Below is a small trained network, with its code and all its weights. Each question gives an input and a target symbol and asks what happens when units are switched off, that is, made to give their printed mean instead of their output.

import numpy as np


def w(rows, s, z=0):
    codes = np.array(rows[::2]) - 128.0
    scale = np.full(codes.shape[1], s)
    scale[-1] = z or s
    return codes * scale


def norm(h):
    return h / np.sqrt((h * h).mean(-1, keepdims=True) + 1e-5)


def f(y):
    return y / 2 * (1 + np.tanh(0.7978845608 * (y + 0.044715 * y**3)))


def softmax(a):
    e = np.exp(a - a.max(-1, keepdims=True))
    return e / e.sum(-1, keepdims=True)


def log_softmax(a):
    a = a - a.max(-1, keepdims=True)
    return a - np.log(np.exp(a).sum(-1, keepdims=True))


def net(x, mask):
    ids = ['ΔΛΣΦΨΩβγεζηθμξπτ'.index(c) for c in x.split()]
    T = len(ids)
    res = E[ids] + P[:T]
    r = norm(res)
    for j in range(3):
        rows = slice(3 * j, 3 * j + 3)
        q, k, v = (r @ M[0][rows].T for M in (Q, K, V))
        z = softmax(np.where(np.tri(T) > 0, q @ k.T / 3**0.5, -1e9)) @ v
        o = O[0][rows]
        res = res + np.where(mask[j], z, o[:, -1]) @ o[:, :-1]
    y = f(norm(res) @ A[0][:, :-1].T + A[0][:, -1])
    res = res + np.where(mask[3:7], y, B[0][:, -1]) @ B[0][:, :-1]
    return log_softmax(norm(res)[-1] @ U[:, :-1].T + U[:, -1])


Q, K, V, O, A, B = {}, {}, {}, {}, {}, {}
E = w([
[142,167,183,218],'Δ',
[164,152,184,71],'Λ',
[173,103,200,153],'Σ',
[191,145,196,174],'Φ',
[184,188,191,147],'Ψ',
[121,92,192,181],'Ω',
[119,56,202,126],'β',
[57,172,162,64],'γ',
[50,87,179,156],'ε',
[46,101,171,105],'ζ',
[175,114,196,112],'η',
[107,246,167,187],'θ',
[99,237,156,105],'μ',
[45,193,146,141],'ξ',
[137,97,198,62],'π',
[24,137,169,183],'τ',
],0.012)
P = w([
[138,128,144,119],'0',
[96,210,234,79],'1',
[136,121,129,121],'2',
[114,151,191,133],'3',
[136,118,117,121],'4',
[114,153,212,124],'5',
[138,115,107,119],'6',
[112,162,251,123],'7',
[139,109,96,120],'8',
[116,162,216,129],'9',
],0.02)
Q[0] = w([
[105,88,96,135],'head 0',
[129,84,121,146],'head 0',
[79,134,164,78],'head 0',
[179,167,255,165],'head 1',
[174,115,227,123],'head 1',
[129,122,182,152],'head 1',
[166,106,72,108],'head 2',
[162,86,69,171],'head 2',
[154,79,56,151],'head 2',
],0.027)
K[0] = w([
[103,83,124,145],'head 0',
[122,95,101,153],'head 0',
[101,129,131,80],'head 0',
[150,112,5,149],'head 1',
[169,93,31,99],'head 1',
[123,106,78,144],'head 1',
[122,166,229,85],'head 2',
[117,129,219,131],'head 2',
[90,163,223,149],'head 2',
],0.026)
V[0] = w([
[144,205,139,85],'head 0',
[142,91,173,113],'head 0',
[85,99,106,72],'head 0',
[139,40,173,41],'head 1',
[59,168,117,57],'head 1',
[62,89,158,165],'head 1',
[188,204,109,95],'head 2',
[185,110,151,197],'head 2',
[181,104,131,6],'head 2',
],0.022)
O[0] = w([
[149,83,52,154,254],'head 0',
[179,94,154,106,192],'head 0',
[169,202,117,89,119],'head 0',
[101,122,125,3,199],'head 1',
[191,233,63,82,147],'head 1',
[39,231,179,119,206],'head 1',
[204,46,74,176,75],'head 2',
[52,64,144,188,92],'head 2',
[117,120,19,96,80],'head 2',
],0.013,0.01)
A[0] = w([
[228,202,153,140,29],'neuron 0',
[67,93,145,118,113],'neuron 1',
[153,135,46,117,34],'neuron 2',
[163,79,157,253,2],'neuron 3',
],0.029,0.0079)
B[0] = w([
[132,30,218,61,253],'neuron 0',
[197,64,157,131,197],'neuron 1',
[169,135,209,243,155],'neuron 2',
[113,248,44,138,214],'neuron 3',
],0.017,0.013)
U = w([
[77,170,172,227,135],'Δ',
[182,90,57,104,130],'Λ',
[77,31,140,135,25],'Σ',
[79,84,120,192,222],'Φ',
[102,128,60,150,254],'Ψ',
[8,97,214,178,24],'Ω',
[5,83,114,54,74],'β',
[217,200,88,101,55],'γ',
[47,201,162,151,115],'ε',
[95,212,85,84,198],'ζ',
[106,26,75,85,62],'η',
[127,214,114,184,240],'θ',
[215,141,131,183,131],'μ',
[182,135,205,144,143],'ξ',
[124,117,28,43,78],'π',
[77,220,197,184,79],'τ',
],0.02,0.0082)

Each question gives the input, a string of symbols that net reads in full, and the target symbol t.
The units are the heads (3 rows each of Q, K, V and O) and the neurons (one row each of A and B). Each row of codes is followed by its name. A weight is (code - 128) times the scale printed after its matrix; where a second scale follows, it is the last column's (O, A, B and U).
mask holds one flag per unit, heads first, then neurons. A switched-off unit (its flag False) gives its mean, the last column of its rows in O or B, instead of its output. The means were averaged over made-up inputs and are rounded, as every weight is.
A unit's drop is (log p(t) with every unit on - log p(t) with that unit switched off) / (log p(t) with every unit on - log p(t) with every unit switched off).
The circuit of an input: a set's keep is (log p(t) with only the set's units on - log p(t) with every unit switched off) / (log p(t) with every unit on - log p(t) with every unit switched off). Starting from all 7 units, units are removed one at a time, each time the one whose removal leaves the highest keep (on an exact tie, the one counted first), for as long as the keep stays at least 0.8.
circuit, biggest first: the units of the circuit, biggest drop first
unit that matters most: the unit with the biggest drop
k most important neurons: the k neurons with the biggest drops, biggest first
heads that matter: for each layer, one digit per head in row order, 1 if its drop is at least 0.15 and else 0, layers parted by /
drop of u: that unit's drop, to one decimal
input μ ξ Λ β Φ Λ Φ β ζ, target ζ: 2 most important neurons : [neuron 0; neuron 1]
input ξ ξ θ ξ ξ ξ ξ, target ξ: circuit, biggest first : [neuron 0; head 2]
input Φ Ω Ω ξ ξ ξ ξ τ, target ξ: circuit, biggest first : [neuron 0; head 1]
input ζ ζ Ω Φ, target Ω: unit that matters most : head 2
input Δ ξ η Φ, target η: heads that matter : 010
input μ Φ Λ ξ, target Λ: heads that matter : 010
input β η ζ ξ η Ψ, target η: heads that matter : 010
input ζ ξ β ξ Ω ξ θ Λ ζ ξ, target ζ: heads that matter : 000
input β θ Φ π Δ β, target Δ: circuit, biggest first : [neuron 3; head 1]
input β ζ ξ η μ β ε η τ, target τ: heads that matter : 001
input π β ζ ξ Φ Φ Ψ, target Ψ: 2 most important neurons : [neuron 3; neuron 0]
input η μ ζ Ω Φ θ, target Φ: heads that matter : 011
input ξ β ξ ξ ξ ε θ θ, target θ: heads that matter : 010
input τ π β η, target β: unit that matters most : head 2
input π μ θ τ, target θ: heads that matter : 000
input τ ζ γ, target γ: heads that matter : 001
input Ψ ξ ξ ξ μ η θ Φ, target θ: heads that matter : 000
input ξ π ζ τ π μ μ, target μ: heads that matter : 001
input β γ Φ ζ μ ζ, target μ: heads that matter : 001
input Λ ξ Σ ξ, target Σ: unit that matters most : neuron 1
input ζ η θ, target θ: heads that matter : 000
input ξ Φ Λ β, target Λ: 2 most important neurons : [neuron 2; neuron 0]
input θ Λ θ ζ ε η β ξ Ω, target Ω: heads that matter : 110
input β γ Ω Φ τ Ω, target τ: heads that matter : 010
input η ζ τ β Φ ξ Λ, target Λ: drop of neuron 2 : 0.2
input Ω Ψ γ ξ ξ Ω γ β Φ, target Φ: drop of neuron 3 : 0.1
input β Δ Δ μ Ω Λ μ β, target μ: drop of head 1 : 0.0
input η γ β η ξ ξ τ β, target τ: circuit, biggest first : [head 1]
input ε ζ ζ ζ ξ ξ ξ Ω τ, target τ: drop of head 2 : 0.2
